Below is a small trained network, with its code and all its weights. Each question gives an input and a class and asks what happens when units are switched off, that is, made to give their printed mean instead of their output.

import numpy as np


def w(rows, s, z=0):
    codes = np.array(rows[::2]) - 128.0
    scale = np.full(codes.shape[1], s)
    scale[-1] = z or s
    return codes * scale


def norm(h):
    return h / np.sqrt((h * h).mean(-1, keepdims=True) + 1e-5)


def f(y):
    return y / 2 * (1 + np.tanh(0.7978845608 * (y + 0.044715 * y**3)))


def log_softmax(a):
    a = a - a.max(-1, keepdims=True)
    return a - np.log(np.exp(a).sum(-1, keepdims=True))


def net(x, mask):
    res = np.array(x, float).reshape(1, 2) / 4 @ E
    u = 0
    for l in range(3):
        y = f(norm(res) @ A[l][:, :-1].T + A[l][:, -1])
        res = res + np.where(mask[u : u + 13], y, B[l][:, -1]) @ B[l][:, :-1]
        u += 13
    return log_softmax(norm(res)[-1] @ U[:, :-1].T + U[:, -1])


A, B = {}, {}
E = w([
[182,87,46,60,110,30,193],'x0',
[2,77,73,159,61,110,191],'x1',
],0.0071)
A[0] = w([
[95,113,121,152,157,145,135,92],'L0N0',
[137,162,131,128,157,144,154,1],'L0N1',
[132,127,118,122,94,90,125,97],'L0N2',
[249,127,116,108,138,93,134,230],'L0N3',
[160,116,120,120,152,171,127,87],'L0N4',
[210,129,147,136,101,161,109,83],'L0N5',
[122,163,137,121,151,122,145,86],'L0N6',
[137,135,75,114,136,41,145,193],'L0N7',
[145,117,116,119,73,144,100,112],'L0N8',
[121,111,111,136,127,125,97,92],'L0N9',
[101,110,129,141,130,147,113,132],'L0N10',
[152,117,93,107,134,108,169,92],'L0N11',
[130,104,120,99,171,127,125,61],'L0N12',
],0.015,0.0016)
B[0] = w([
[149,117,117,90,109,172,143,147],'L0N0',
[119,103,111,143,124,130,128,134],'L0N1',
[144,101,154,164,180,132,120,151],'L0N2',
[196,151,173,133,21,105,131,249],'L0N3',
[103,125,123,159,135,103,129,151],'L0N4',
[112,86,97,141,159,123,104,191],'L0N5',
[114,119,115,139,121,119,125,130],'L0N6',
[114,67,210,207,137,72,152,221],'L0N7',
[135,114,129,121,132,141,131,127],'L0N8',
[138,120,123,119,127,143,133,126],'L0N9',
[117,146,134,101,108,144,108,149],'L0N10',
[98,5,128,130,141,163,157,184],'L0N11',
[167,71,80,118,108,152,132,136],'L0N12',
],0.022,0.012)
A[1] = w([
[138,178,102,79,178,123,87,160],'L1N0',
[154,207,50,105,56,144,111,27],'L1N1',
[196,132,155,111,100,90,157,1],'L1N2',
[131,105,150,122,115,117,110,195],'L1N3',
[162,48,168,125,186,100,181,143],'L1N4',
[147,163,187,65,90,151,137,38],'L1N5',
[184,135,111,131,183,99,116,184],'L1N6',
[91,148,56,146,132,77,112,136],'L1N7',
[81,147,92,125,249,150,157,77],'L1N8',
[91,155,138,137,190,125,150,130],'L1N9',
[127,115,60,110,92,69,168,203],'L1N10',
[135,176,133,149,132,87,157,40],'L1N11',
[137,131,87,159,150,161,148,70],'L1N12',
],0.016,0.0023)
B[1] = w([
[78,100,86,167,147,109,143,141],'L1N0',
[182,144,135,86,80,135,139,176],'L1N1',
[6,122,78,97,121,68,126,194],'L1N2',
[134,144,81,124,175,120,132,184],'L1N3',
[112,167,88,174,38,81,122,249],'L1N4',
[132,175,126,97,157,147,155,179],'L1N5',
[117,170,106,154,150,135,226,137],'L1N6',
[167,163,154,141,146,165,136,128],'L1N7',
[113,93,139,104,46,143,45,148],'L1N8',
[127,71,99,82,83,130,130,136],'L1N9',
[70,107,109,176,163,129,121,143],'L1N10',
[98,108,179,90,124,105,102,121],'L1N11',
[117,132,161,131,105,108,97,120],'L1N12',
],0.018,0.011)
A[2] = w([
[213,103,142,196,188,164,159,60],'L2N0',
[238,202,159,20,111,189,195,110],'L2N1',
[72,93,165,70,54,95,84,98],'L2N2',
[126,81,150,168,175,73,117,250],'L2N3',
[221,56,148,92,32,8,175,221],'L2N4',
[86,132,247,107,131,70,150,95],'L2N5',
[80,120,99,126,125,116,156,65],'L2N6',
[193,12,253,152,127,113,145,38],'L2N7',
[58,47,146,68,84,196,74,118],'L2N8',
[148,91,215,143,96,141,101,207],'L2N9',
[200,172,93,87,187,107,160,180],'L2N10',
[114,196,179,53,117,144,119,129],'L2N11',
[84,103,129,87,116,197,239,58],'L2N12',
],0.012,0.0017)
B[2] = w([
[191,177,143,136,138,127,178,136],'L2N0',
[96,85,240,73,60,199,69,187],'L2N1',
[166,186,159,209,174,158,153,185],'L2N2',
[171,187,146,101,94,156,159,169],'L2N3',
[4,65,94,187,96,151,211,254],'L2N4',
[68,209,89,119,180,118,73,148],'L2N5',
[132,139,124,69,125,100,135,134],'L2N6',
[81,200,67,116,96,166,133,178],'L2N7',
[161,77,36,88,137,153,90,155],'L2N8',
[82,150,42,111,166,170,198,160],'L2N9',
[103,120,119,161,130,183,89,144],'L2N10',
[112,155,178,178,69,129,100,157],'L2N11',
[168,101,174,72,190,85,214,146],'L2N12',
],0.019,0.018)
U = w([
[98,209,143,97,181,36,91,30],'0',
[155,123,145,109,165,18,56,1],'1',
[52,120,99,202,71,82,182,200],'2',
[240,219,155,172,163,136,151,106],'3',
[143,123,250,56,82,170,92,186],'4',
[171,93,145,47,186,70,152,66],'5',
[149,137,149,112,145,46,90,5],'6',
[170,89,37,124,154,180,58,128],'7',
],0.015,0.0054)

Each question gives the input, the list of numbers given to net, and the class t.
The units are the neurons (one row each of A and B). Each row of codes is followed by its name. A weight is (code - 128) times the scale printed after its matrix; where a second scale follows, it is the last column's (A, B and U).
mask holds one flag per neuron, layer by layer. A switched-off neuron (its flag False) gives its mean, the last column of its row in B, instead of its output. The means were averaged over made-up inputs and are rounded, as every weight is.
A unit's drop is (log p(t) with every unit on - log p(t) with that unit switched off) / (log p(t) with every unit on - log p(t) with every unit switched off).
unit that matters most: the unit with the biggest drop
k most important neurons: the k neurons with the biggest drops, biggest first
top k neurons in layer l: the k neurons of layer l with the biggest drops, biggest first
drop of u: that unit's drop, to one decimal
input [-1,8], class 5: 3 most important neurons => (L0N7, L0N3, L1N4)
input [-7,-1], class 7: 2 most important neurons => (L0N3, L0N7)
input [-5,-5], class 3: unit that matters most => L0N3
input [-1,5], class 4: 3 most important neurons => (L0N7, L0N5, L0N11)
input [-5,-8], class 3: 2 most important neurons => (L0N7, L1N4)
input [-5,-6], class 3: 2 most important neurons => (L0N3, L0N7)
input [-4,-4], class 3: 4 most important neurons => (L0N3, L0N7, L0N11, L2N4)
input [-3,-4], class 3: 4 most important neurons => (L0N3, L0N11, L0N7, L0N5)
input [-8,0], class 4: 2 most important neurons => (L0N5, L0N11)
input [-5,-7], class 3: 2 most important neurons => (L0N7, L0N11)
input [-8,-7], class 7: 3 most important neurons => (L0N7, L0N3, L1N8)
input [-8,-3], class 7: top 2 neurons in layer 0 => (L0N3, L0N7)
input [-1,7], class 5: top 3 neurons in layer 0 => (L0N7, L0N3, L0N5)
input [-8,-5], class 7: most important neuron => (L0N3)
input [-3,-2], class 7: drop of L0N3 => 1.0
input [-7,-3], class 7: drop of L0N7 => 0.4
input [-3,8], class 4: drop of L0N11 => 0.7
